Here is a tiny trained network, its code and every weight. The questions are about switching its units off for an input and a class, where a switched-off unit gives its printed mean instead of its output.

import numpy as np


def w(rows, s, z=0):
    codes = np.array(rows[::2]) - 128.0
    scale = np.full(codes.shape[1], s)
    scale[-1] = z or s
    return codes * scale


def f(y):
    return np.maximum(y, 0)


def log_softmax(a):
    a = a - a.max(-1, keepdims=True)
    return a - np.log(np.exp(a).sum(-1, keepdims=True))


def net(x, mask):
    res = np.array(x, float).reshape(1, 2) / 4 @ E
    y = f(res @ A[0][:, :-1].T + A[0][:, -1])
    res = res + np.where(mask, y, B[0][:, -1]) @ B[0][:, :-1]
    return log_softmax(res[-1] @ U[:, :-1].T + U[:, -1])


A, B = {}, {}
E = w([
[153,92,120,149,252,217,76],'x0',
[46,202,213,176,137,192,141],'x1',
],0.019)
A[0] = w([
[38,206,236,221,137,116,125,102],'N0',
[108,229,187,184,102,115,143,111],'N1',
[137,65,54,106,164,94,86,210],'N2',
[124,143,205,196,205,184,119,128],'N3',
[120,152,120,123,48,101,198,254],'N4',
[95,168,148,132,53,102,254,179],'N5',
[159,112,44,112,143,118,83,173],'N6',
[142,109,112,78,34,69,140,209],'N7',
],0.013,0.0084)
B[0] = w([
[18,147,120,165,156,182,101,251],'N0',
[65,212,108,174,141,187,155,212],'N1',
[208,69,120,164,141,54,195,213],'N2',
[50,147,221,161,151,118,97,222],'N3',
[152,135,102,89,37,173,249,235],'N4',
[129,198,85,131,119,169,204,243],'N5',
[144,87,141,155,156,62,227,195],'N6',
[119,120,76,59,68,155,136,241],'N7',
],0.012,0.028)
U = w([
[173,129,91,66,77,117,150,253],'0',
[92,185,103,155,121,166,141,102],'1',
[163,124,129,183,205,87,160,169],'2',
[102,156,180,176,171,138,7,142],'3',
[127,156,98,125,136,97,92,68],'4',
[126,118,109,111,134,163,100,74],'5',
[116,136,110,116,130,121,107,68],'6',
[151,150,119,114,130,134,86,51],'7',
],0.018,0.0046)

Each question gives the input, the list of numbers given to net, and the class t.
The units are the neurons (one row each of A and B). Each row of codes is followed by its name. A weight is (code - 128) times the scale printed after its matrix; where a second scale follows, it is the last column's (A, B and U).
mask holds one flag per neuron, in row order. A switched-off neuron (its flag False) gives its mean, the last column of its row in B, instead of its output. The means were averaged over made-up inputs and are rounded, as every weight is.
A unit's drop is (log p(t) with every unit on - log p(t) with that unit switched off) / (log p(t) with every unit on - log p(t) with every unit switched off).
unit that matters most: the unit with the biggest drop
top k neurons: the k neurons with the biggest drops, biggest first
drop when u is switched off: that unit's drop, to one decimal
input [2,0], class 2: top 2 neurons => (N0; N7)
input [4,0], class 2: unit that matters most => N0
input [0,-6], class 0: top 2 neurons => (N3; N7)
input [0,-7], class 0: top 3 neurons => (N7; N3; N0)
input [-8,0], class 0: top 2 neurons => (N4; N7)
input [2,1], class 3: top 2 neurons => (N4; N5)
input [-3,0], class 0: top 2 neurons => (N0; N3)
input [1,2], class 3: top 2 neurons => (N4; N5)
input [0,-2], class 0: top 2 neurons => (N3; N0)
input [0,0], class 0: drop when N0 is switched off => 0.6
input [5,-3], class 2: drop when N2 is switched off => 0.0
input [2,2], class 3: drop when N4 is switched off => 0.1
